Below is a small trained network, with its code and all its weights. Each question gives an input and a class and asks what happens when units are switched off, that is, made to give their printed mean instead of their output.

import numpy as np


def w(rows, s, z=0):
    codes = np.array(rows[::2]) - 128.0
    scale = np.full(codes.shape[1], s)
    scale[-1] = z or s
    return codes * scale


def norm(h):
    return h / np.sqrt((h * h).mean(-1, keepdims=True) + 1e-5)


def f(y):
    return np.maximum(y, 0)


def log_softmax(a):
    a = a - a.max(-1, keepdims=True)
    return a - np.log(np.exp(a).sum(-1, keepdims=True))


def net(x, mask):
    res = np.array(x, float).reshape(1, 4) / 4 @ E
    u = 0
    for l in range(2):
        y = f(norm(res) @ A[l][:, :-1].T + A[l][:, -1])
        res = res + np.where(mask[u : u + 5], y, B[l][:, -1]) @ B[l][:, :-1]
        u += 5
    return log_softmax(norm(res)[-1] @ U[:, :-1].T + U[:, -1])


A, B = {}, {}
E = w([
[228,181,120,149,186,59,93],'x0',
[179,160,253,136,95,192,187],'x1',
[160,65,177,162,72,133,210],'x2',
[54,176,89,168,177,203,150],'x3',
],0.0022)
A[0] = w([
[55,100,82,137,141,149,174,109],'L0N0',
[60,154,145,52,160,170,111,107],'L0N1',
[238,124,151,67,102,40,71,78],'L0N2',
[121,197,67,211,204,114,127,25],'L0N3',
[3,107,82,78,130,162,141,2],'L0N4',
],0.0035,0.0022)
B[0] = w([
[112,74,172,153,98,123,65,203],'L0N0',
[88,128,128,136,62,153,80,190],'L0N1',
[147,110,156,91,215,28,53,250],'L0N2',
[189,94,203,84,152,109,133,193],'L0N3',
[59,135,95,146,99,101,4,204],'L0N4',
],0.0042,0.0025)
A[1] = w([
[100,153,138,121,146,184,111,132],'L1N0',
[152,148,72,129,213,82,110,67],'L1N1',
[118,68,129,132,84,101,140,167],'L1N2',
[96,153,95,188,175,145,130,82],'L1N3',
[177,138,165,110,109,140,254,3],'L1N4',
],0.0063,0.002)
B[1] = w([
[169,149,114,86,107,101,186,189],'L1N0',
[180,103,254,107,133,115,126,253],'L1N1',
[168,209,97,131,152,135,168,221],'L1N2',
[166,89,149,126,159,78,107,160],'L1N3',
[94,51,71,241,223,170,118,198],'L1N4',
],0.0052,0.0033)
U = w([
[80,175,168,104,13,195,196,129],'0',
[221,107,221,94,195,34,83,201],'1',
[144,112,29,129,108,64,168,3],'2',
[147,223,121,69,158,153,136,34],'3',
[148,67,135,255,178,198,211,159],'4',
[179,114,62,101,87,73,207,19],'5',
[11,117,42,131,84,118,27,178],'6',
],0.0094,0.0046)

Each question gives the input, the list of numbers given to net, and the class t.
The units are the neurons (one row each of A and B). Each row of codes is followed by its name. A weight is (code - 128) times the scale printed after its matrix; where a second scale follows, it is the last column's (A, B and U).
mask holds one flag per neuron, layer by layer. A switched-off neuron (its flag False) gives its mean, the last column of its row in B, instead of its output. The means were averaged over made-up inputs and are rounded, as every weight is.
A unit's drop is (log p(t) with every unit on - log p(t) with that unit switched off) / (log p(t) with every unit on - log p(t) with every unit switched off).
The circuit of an input: a set's keep is (log p(t) with only the set's units on - log p(t) with every unit switched off) / (log p(t) with every unit on - log p(t) with every unit switched off). Starting from all 10 units, units are removed one at a time, each time the one whose removal leaves the highest keep (on an exact tie, the one counted first), for as long as the keep stays at least 0.8.
units of the circuit, in order: the units of the circuit, biggest drop first
most important unit: the unit with the biggest drop
top k neurons: the k neurons with the biggest drops, biggest first
top k neurons in layer l: the k neurons of layer l with the biggest drops, biggest first
drop when u is switched off: that unit's drop, to one decimal
input [1,1,-2,8], class 1: units of the circuit, in order -> (L1N3)
input [1,-2,-7,7], class 1: top 2 neurons in layer 1 -> (L1N3, L1N1)
input [-4,1,2,2], class 0: units of the circuit, in order -> (L1N4, L0N2)
input [-3,4,3,8], class 0: top 2 neurons in layer 1 -> (L1N4, L1N0)
input [-8,6,-3,-8], class 4: top 3 neurons in layer 0 -> (L0N4, L0N0, L0N2)
input [-3,-1,4,-3], class 4: top 2 neurons -> (L0N4, L0N2)
input [-3,-2,3,-1], class 0: units of the circuit, in order -> (L0N2, L1N4)
input [1,-7,-4,8], class 1: top 2 neurons in layer 1 -> (L1N1, L1N3)
input [-4,2,-1,-3], class 0: top 2 neurons -> (L0N3, L0N1)
input [5,2,1,6], class 4: top 4 neurons -> (L0N2, L0N4, L0N3, L1N4)
input [0,-3,5,-2], class 5: top 2 neurons -> (L1N2, L1N1)
input [-5,4,-4,6], class 6: top 2 neurons in layer 1 -> (L1N1, L1N2)
input [6,6,-1,6], class 4: top 2 neurons -> (L0N2, L1N4)
input [-3,0,0,6], class 6: units of the circuit, in order -> (L0N4)
input [3,8,2,-2], class 4: top 2 neurons in layer 1 -> (L1N4, L1N1)
input [3,8,2,0], class 4: drop when L1N2 is switched off -> 0.0
input [1,6,0,2], class 4: drop when L1N4 is switched off -> 0.2
input [-4,-1,-8,-4], class 6: drop when L0N1 is switched off -> 0.1
input [-6,-1,3,-4], class 0: drop when L1N4 is switched off -> 0.3
input [4,-6,-4,7], class 1: most important unit -> L1N1
